Below are the code and all the weights of a small trained network. Each question names an input and a class and asks about switching units off, where a switched-off unit gives its printed mean instead of its output.

import numpy as np


def w(rows, s, z=0):
    codes = np.array(rows[::2]) - 128.0
    scale = np.full(codes.shape[1], s)
    scale[-1] = z or s
    return codes * scale


def f(y):
    return y / 2 * (1 + np.tanh(0.7978845608 * (y + 0.044715 * y**3)))


def log_softmax(a):
    a = a - a.max(-1, keepdims=True)
    return a - np.log(np.exp(a).sum(-1, keepdims=True))


def net(x, mask):
    res = np.array(x, float).reshape(1, 7) / 4 @ E
    y = f(res @ A[0][:, :-1].T + A[0][:, -1])
    res = res + np.where(mask, y, B[0][:, -1]) @ B[0][:, :-1]
    return log_softmax(res[-1] @ U[:, :-1].T + U[:, -1])


A, B = {}, {}
E = w([
[66,128,76,115,189,119,130,118],'x0',
[163,205,161,151,137,213,83,221],'x1',
[185,166,140,89,233,176,188,124],'x2',
[7,165,52,98,157,201,176,143],'x3',
[122,105,216,255,166,139,147,137],'x4',
[158,56,43,155,65,189,182,155],'x5',
[137,194,174,146,75,92,174,65],'x6',
],0.0071)
A[0] = w([
[95,231,182,128,185,83,109,89,175],'n0',
[119,93,105,219,114,142,206,100,196],'n1',
[196,105,146,75,184,68,170,52,216],'n2',
[111,215,183,100,165,93,123,76,159],'n3',
[185,156,217,178,93,162,120,158,253],'n4',
[162,100,124,84,229,93,177,89,227],'n5',
[77,101,105,172,144,173,139,139,149],'n6',
[221,105,169,130,107,179,154,163,169],'n7',
[92,129,151,172,246,205,116,209,201],'n8',
[184,147,169,164,120,173,124,165,188],'n9',
[119,205,163,111,135,112,122,88,132],'n10',
[96,231,198,100,164,92,122,80,145],'n11',
[154,69,186,173,117,52,42,125,243],'n12',
[98,147,88,79,143,210,175,148,156],'n13',
[61,121,11,42,135,144,80,170,173],'n14',
[104,160,85,96,183,188,134,176,183],'n15',
[130,138,203,225,134,92,97,176,183],'n16',
[151,51,192,149,105,1,55,91,210],'n17',
[113,148,74,44,109,142,105,134,152],'n18',
[93,73,119,163,109,87,180,41,184],'n19',
[109,121,151,155,225,191,119,204,202],'n20',
[63,69,108,163,68,103,177,89,127],'n21',
],0.0076,0.0036)
B[0] = w([
[166,199,171,87,90,151,80,84,209],'n0',
[107,139,130,149,170,111,167,96,184],'n1',
[166,162,58,73,195,101,125,87,198],'n2',
[128,199,144,64,92,127,122,98,195],'n3',
[177,140,125,151,91,134,58,191,224],'n4',
[143,155,96,124,187,107,127,69,193],'n5',
[119,140,134,124,181,163,179,134,168],'n6',
[232,209,165,124,126,196,73,177,183],'n7',
[184,162,156,184,234,190,149,97,227],'n8',
[183,156,147,152,111,176,76,155,184],'n9',
[129,156,138,87,80,113,128,133,167],'n10',
[157,220,186,49,67,130,120,99,204],'n11',
[116,109,100,144,48,43,37,145,221],'n12',
[136,99,76,143,146,112,127,177,209],'n13',
[116,75,48,89,120,138,134,254,255],'n14',
[169,98,72,130,182,121,98,143,215],'n15',
[167,97,126,188,79,104,53,162,203],'n16',
[71,94,47,116,96,9,58,113,241],'n17',
[103,75,71,137,78,103,127,196,194],'n18',
[26,146,127,97,182,114,210,58,198],'n19',
[207,176,146,177,206,240,123,67,208],'n20',
[38,96,158,143,140,137,210,100,187],'n21',
],0.0077,0.0089)
U = w([
[177,132,91,144,222,195,150,155,152],'0',
[190,170,212,201,101,176,77,140,153],'1',
[130,178,118,65,169,77,140,1,154],'2',
[106,42,53,160,67,38,94,184,186],'3',
[78,127,182,197,152,158,228,60,133],'4',
[71,104,101,74,130,165,187,147,60],'5',
[76,77,166,111,89,120,146,102,2],'6',
[159,186,156,46,39,137,118,174,99],'7',
],0.0067,0.0028)

Each question gives the input, the list of numbers given to net, and the class t.
The units are the neurons (one row each of A and B). Each row of codes is followed by its name. A weight is (code - 128) times the scale printed after its matrix; where a second scale follows, it is the last column's (A, B and U).
mask holds one flag per neuron, in row order. A switched-off neuron (its flag False) gives its mean, the last column of its row in B, instead of its output. The means were averaged over made-up inputs and are rounded, as every weight is.
A unit's drop is (log p(t) with every unit on - log p(t) with that unit switched off) / (log p(t) with every unit on - log p(t) with every unit switched off).
The circuit of an input: a set's keep is (log p(t) with only the set's units on - log p(t) with every unit switched off) / (log p(t) with every unit on - log p(t) with every unit switched off). Starting from the 12 units with the biggest drops (on a tie, the unit counted first), units are removed one at a time, each time the one whose removal leaves the highest keep (on an exact tie, the one counted first), for as long as the keep stays at least 0.8.
circuit, biggest first: the units of the circuit, biggest drop first
most important unit: the unit with the biggest drop
top k neurons: the k neurons with the biggest drops, biggest first
drop of u: that unit's drop, to one decimal
input [-8,1,-7,-6,8,1,3], class 3: circuit, biggest first -> n17
input [-6,-6,4,-6,0,6,1], class 2: circuit, biggest first -> n14, n2
input [-1,-2,3,-4,2,-5,-8], class 2: circuit, biggest first -> n14, n5
input [-8,-6,3,-4,1,8,2], class 2: circuit, biggest first -> n14, n19
input [2,-8,-1,0,-2,5,8], class 4: circuit, biggest first -> n21, n19
input [5,6,-7,-7,0,-3,3], class 3: top 2 neurons -> n17, n12
input [3,-7,3,6,-6,7,3], class 5: top 2 neurons -> n19, n17
input [6,-4,3,6,-8,2,-8], class 3: top 2 neurons -> n18, n14
input [6,-8,-8,8,2,1,1], class 5: top 3 neurons -> n14, n8, n20
input [8,6,1,7,-2,-3,7], class 7: top 3 neurons -> n11, n0, n3
input [7,1,-6,2,7,-8,8], class 7: top 2 neurons -> n11, n16
input [7,-4,-1,6,-2,8,-2], class 5: top 2 neurons -> n17, n12
input [1,-4,3,8,-7,-4,2], class 5: drop of n16 -> 0.2
input [-5,-8,-3,6,3,-1,1], class 4: most important unit -> n21
input [-8,3,-6,-8,6,0,-4], class 3: drop of n17 -> 1.0
input [-5,-3,-7,1,2,5,7], class 6: drop of n21 -> 0.6
input [5,0,-7,3,1,2,-2], class 5: drop of n16 -> 0.2
